Here is a tiny trained network, its code and every weight. The questions are about switching its units off for an input and a class, where a switched-off unit gives its printed mean instead of its output.

import numpy as np


def w(rows, s, z=0):
    codes = np.array(rows[::2]) - 128.0
    scale = np.full(codes.shape[1], s)
    scale[-1] = z or s
    return codes * scale


def f(y):
    return np.maximum(y, 0)


def log_softmax(a):
    a = a - a.max(-1, keepdims=True)
    return a - np.log(np.exp(a).sum(-1, keepdims=True))


def net(x, mask):
    res = np.array(x, float).reshape(1, 8) / 4 @ E
    y = f(res @ A[0][:, :-1].T + A[0][:, -1])
    res = res + np.where(mask, y, B[0][:, -1]) @ B[0][:, :-1]
    return log_softmax(res[-1] @ U[:, :-1].T + U[:, -1])


A, B = {}, {}
E = w([
[131,129,131],'x0',
[139,131,137],'x1',
[126,127,127],'x2',
[138,131,136],'x3',
[125,254,86],'x4',
[139,132,137],'x5',
[148,135,144],'x6',
[199,96,48],'x7',
],0.018)
A[0] = w([
[86,20,190,67],'n0',
[182,111,81,130],'n1',
[124,63,165,49],'n2',
[144,69,132,94],'n3',
[28,163,248,116],'n4',
[125,199,113,62],'n5',
[136,71,147,79],'n6',
[104,179,97,9],'n7',
[164,180,119,179],'n8',
[202,106,59,70],'n9',
[126,123,123,200],'n10',
[207,100,39,121],'n11',
[121,188,117,3],'n12',
[114,215,56,44],'n13',
],0.014,0.0034)
B[0] = w([
[181,191,85,231],'n0',
[73,99,184,194],'n1',
[148,215,93,187],'n2',
[187,176,58,182],'n3',
[51,3,204,251],'n4',
[237,175,116,206],'n5',
[160,210,83,179],'n6',
[128,137,74,184],'n7',
[148,115,91,197],'n8',
[93,88,162,215],'n9',
[106,143,134,142],'n10',
[53,33,220,237],'n11',
[123,165,94,186],'n12',
[170,161,110,243],'n13',
],0.011,0.017)
U = w([
[1,37,186,254],'0',
[145,242,53,2],'1',
],0.01,0.0031)

Each question gives the input, the list of numbers given to net, and the class t.
The units are the neurons (one row each of A and B). Each row of codes is followed by its name. A weight is (code - 128) times the scale printed after its matrix; where a second scale follows, it is the last column's (A, B and U).
mask holds one flag per neuron, in row order. A switched-off neuron (its flag False) gives its mean, the last column of its row in B, instead of its output. The means were averaged over made-up inputs and are rounded, as every weight is.
A unit's drop is (log p(t) with every unit on - log p(t) with that unit switched off) / (log p(t) with every unit on - log p(t) with every unit switched off).
The circuit of an input: a set's keep is (log p(t) with only the set's units on - log p(t) with every unit switched off) / (log p(t) with every unit on - log p(t) with every unit switched off). Starting from the 12 units with the biggest drops (on a tie, the unit counted first), units are removed one at a time, each time the one whose removal leaves the highest keep (on an exact tie, the one counted first), for as long as the keep stays at least 0.8.
units of the circuit, in order: the units of the circuit, biggest drop first
k most important neurons: the k neurons with the biggest drops, biggest first
drop of u: that unit's drop, to one decimal
input [-7,-7,-6,8,6,-5,4,7], class 0: units of the circuit, in order : (n11)
input [8,-4,-3,5,8,3,-1,8], class 0: 3 most important neurons : (n11; n9; n1)
input [-7,3,8,8,-8,6,-4,6], class 1: 3 most important neurons : (n0; n3; n4)
input [1,-1,-4,4,7,4,1,-7], class 0: 2 most important neurons : (n4; n0)
input [6,-5,-6,4,3,7,0,3], class 0: 2 most important neurons : (n0; n11)
input [-1,3,-4,4,6,0,3,-6], class 0: 2 most important neurons : (n4; n0)
input [2,-6,-8,8,-6,-6,4,-5], class 1: 4 most important neurons : (n0; n11; n2; n6)
input [-8,6,8,-1,8,8,1,-8], class 0: 2 most important neurons : (n4; n0)
input [6,0,8,-2,-2,3,7,0], class 1: 2 most important neurons : (n4; n11)
input [-1,-7,-1,-2,-7,1,5,-4], class 1: drop of n0 : 0.2
input [5,0,-6,-6,6,5,1,6], class 0: drop of n9 : 0.3
input [5,6,3,6,-8,2,3,5], class 1: drop of n13 : 0.0
